Below are the code and all the weights of a small trained network. Each question names an input and a class and asks about switching units off, where a switched-off unit gives its printed mean instead of its output.

import numpy as np


def w(rows, s, z=0):
    codes = np.array(rows[::2]) - 128.0
    scale = np.full(codes.shape[1], s)
    scale[-1] = z or s
    return codes * scale


def f(y):
    return np.maximum(y, 0)


def log_softmax(a):
    a = a - a.max(-1, keepdims=True)
    return a - np.log(np.exp(a).sum(-1, keepdims=True))


def net(x, mask):
    res = np.array(x, float).reshape(1, 4) / 4 @ E
    y = f(res @ A[0][:, :-1].T + A[0][:, -1])
    res = res + np.where(mask, y, B[0][:, -1]) @ B[0][:, :-1]
    return log_softmax(res[-1] @ U[:, :-1].T + U[:, -1])


A, B = {}, {}
E = w([
[112,45,186,27,198,192,106,107,189,167,148],'x0',
[134,199,87,162,244,102,165,147,69,32,138],'x1',
[148,115,2,109,67,136,216,122,190,160,185],'x2',
[52,65,196,79,52,103,223,46,70,62,175],'x3',
],0.009)
A[0] = w([
[139,126,87,152,61,114,150,106,128,140,121,201],'neuron 0',
[117,97,171,90,189,140,119,132,128,125,120,254],'neuron 1',
[128,142,176,178,88,110,73,134,98,139,113,177],'neuron 2',
[135,160,6,153,114,118,160,134,156,134,141,217],'neuron 3',
[113,160,158,165,114,114,169,117,46,67,131,148],'neuron 4',
[133,103,108,101,70,142,131,127,179,162,141,197],'neuron 5',
[106,61,179,60,124,133,191,108,126,102,155,197],'neuron 6',
[134,118,181,100,161,131,72,138,148,130,124,193],'neuron 7',
],0.018,0.0022)
B[0] = w([
[83,129,140,130,93,135,131,192,143,149,175,196],'neuron 0',
[137,132,121,180,188,109,128,80,121,158,173,215],'neuron 1',
[143,151,234,81,122,174,89,139,145,102,64,196],'neuron 2',
[187,117,8,102,181,178,131,206,124,114,128,249],'neuron 3',
[113,127,170,166,129,37,144,132,70,53,155,222],'neuron 4',
[116,30,120,132,77,70,104,118,118,176,83,212],'neuron 5',
[135,148,115,60,85,134,224,19,168,136,136,251],'neuron 6',
[104,165,161,179,169,153,113,103,125,185,172,214],'neuron 7',
],0.017,0.019)
U = w([
[81,153,79,153,98,128,108,102,149,87,91,8],'0',
[80,42,97,130,30,80,80,186,165,184,123,73],'1',
[105,128,114,32,81,116,225,43,195,144,175,171],'2',
[87,154,98,101,44,110,171,254,80,34,208,80],'3',
[195,127,31,118,197,183,95,184,133,111,113,180],'4',
[104,171,166,228,207,141,76,68,150,192,185,69],'5',
[108,163,167,159,123,9,145,125,34,6,136,253],'6',
[120,183,195,97,90,203,31,169,156,114,42,111],'7',
],0.0069,0.0022)

Each question gives the input, the list of numbers given to net, and the class t.
The units are the neurons (one row each of A and B). Each row of codes is followed by its name. A weight is (code - 128) times the scale printed after its matrix; where a second scale follows, it is the last column's (A, B and U).
mask holds one flag per neuron, in row order. A switched-off neuron (its flag False) gives its mean, the last column of its row in B, instead of its output. The means were averaged over made-up inputs and are rounded, as every weight is.
A unit's drop is (log p(t) with every unit on - log p(t) with that unit switched off) / (log p(t) with every unit on - log p(t) with every unit switched off).
The circuit of an input: a set's keep is (log p(t) with only the set's units on - log p(t) with every unit switched off) / (log p(t) with every unit on - log p(t) with every unit switched off). Starting from all 8 units, units are removed one at a time, each time the one whose removal leaves the highest keep (on an exact tie, the one counted first), for as long as the keep stays at least 0.8.
circuit, biggest first: the units of the circuit, biggest drop first
k most important neurons: the k neurons with the biggest drops, biggest first
drop of u: that unit's drop, to one decimal
input [2,4,0,2], class 6: circuit, biggest first -> [neuron 4; neuron 3]
input [3,-1,7,-4], class 4: circuit, biggest first -> [neuron 3]
input [-4,3,3,6], class 3: 2 most important neurons -> [neuron 0; neuron 1]
input [4,0,3,-3], class 4: 2 most important neurons -> [neuron 6; neuron 0]
input [-6,-5,-4,2], class 7: 3 most important neurons -> [neuron 2; neuron 1; neuron 6]
input [-4,8,6,2], class 3: circuit, biggest first -> [neuron 4; neuron 3; neuron 0]
input [-1,-8,-8,1], class 7: 2 most important neurons -> [neuron 2; neuron 4]
input [-8,-5,0,-2], class 3: 3 most important neurons -> [neuron 0; neuron 3; neuron 7]
input [6,-1,-7,2], class 5: 2 most important neurons -> [neuron 7; neuron 1]
input [7,-1,-7,4], class 5: 4 most important neurons -> [neuron 7; neuron 1; neuron 5; neuron 3]
input [-5,-3,1,5], class 3: 4 most important neurons -> [neuron 0; neuron 1; neuron 4; neuron 7]
input [-3,-4,1,-5], class 4: 2 most important neurons -> [neuron 3; neuron 4]
input [0,-5,-3,-2], class 7: 4 most important neurons -> [neuron 2; neuron 1; neuron 4; neuron 6]
input [7,7,-6,3], class 5: circuit, biggest first -> [neuron 1]
input [-6,-4,-1,3], class 6: 2 most important neurons -> [neuron 3; neuron 4]
input [1,5,0,0], class 6: circuit, biggest first -> [neuron 3; neuron 6; neuron 7]
input [-5,1,4,8], class 3: drop of neuron 1 -> 0.1
input [-4,-7,-2,-3], class 7: drop of neuron 2 -> 0.7
input [-6,1,5,-1], class 4: drop of neuron 3 -> 2.8
input [-3,6,-5,-6], class 6: circuit, biggest first -> [neuron 4]
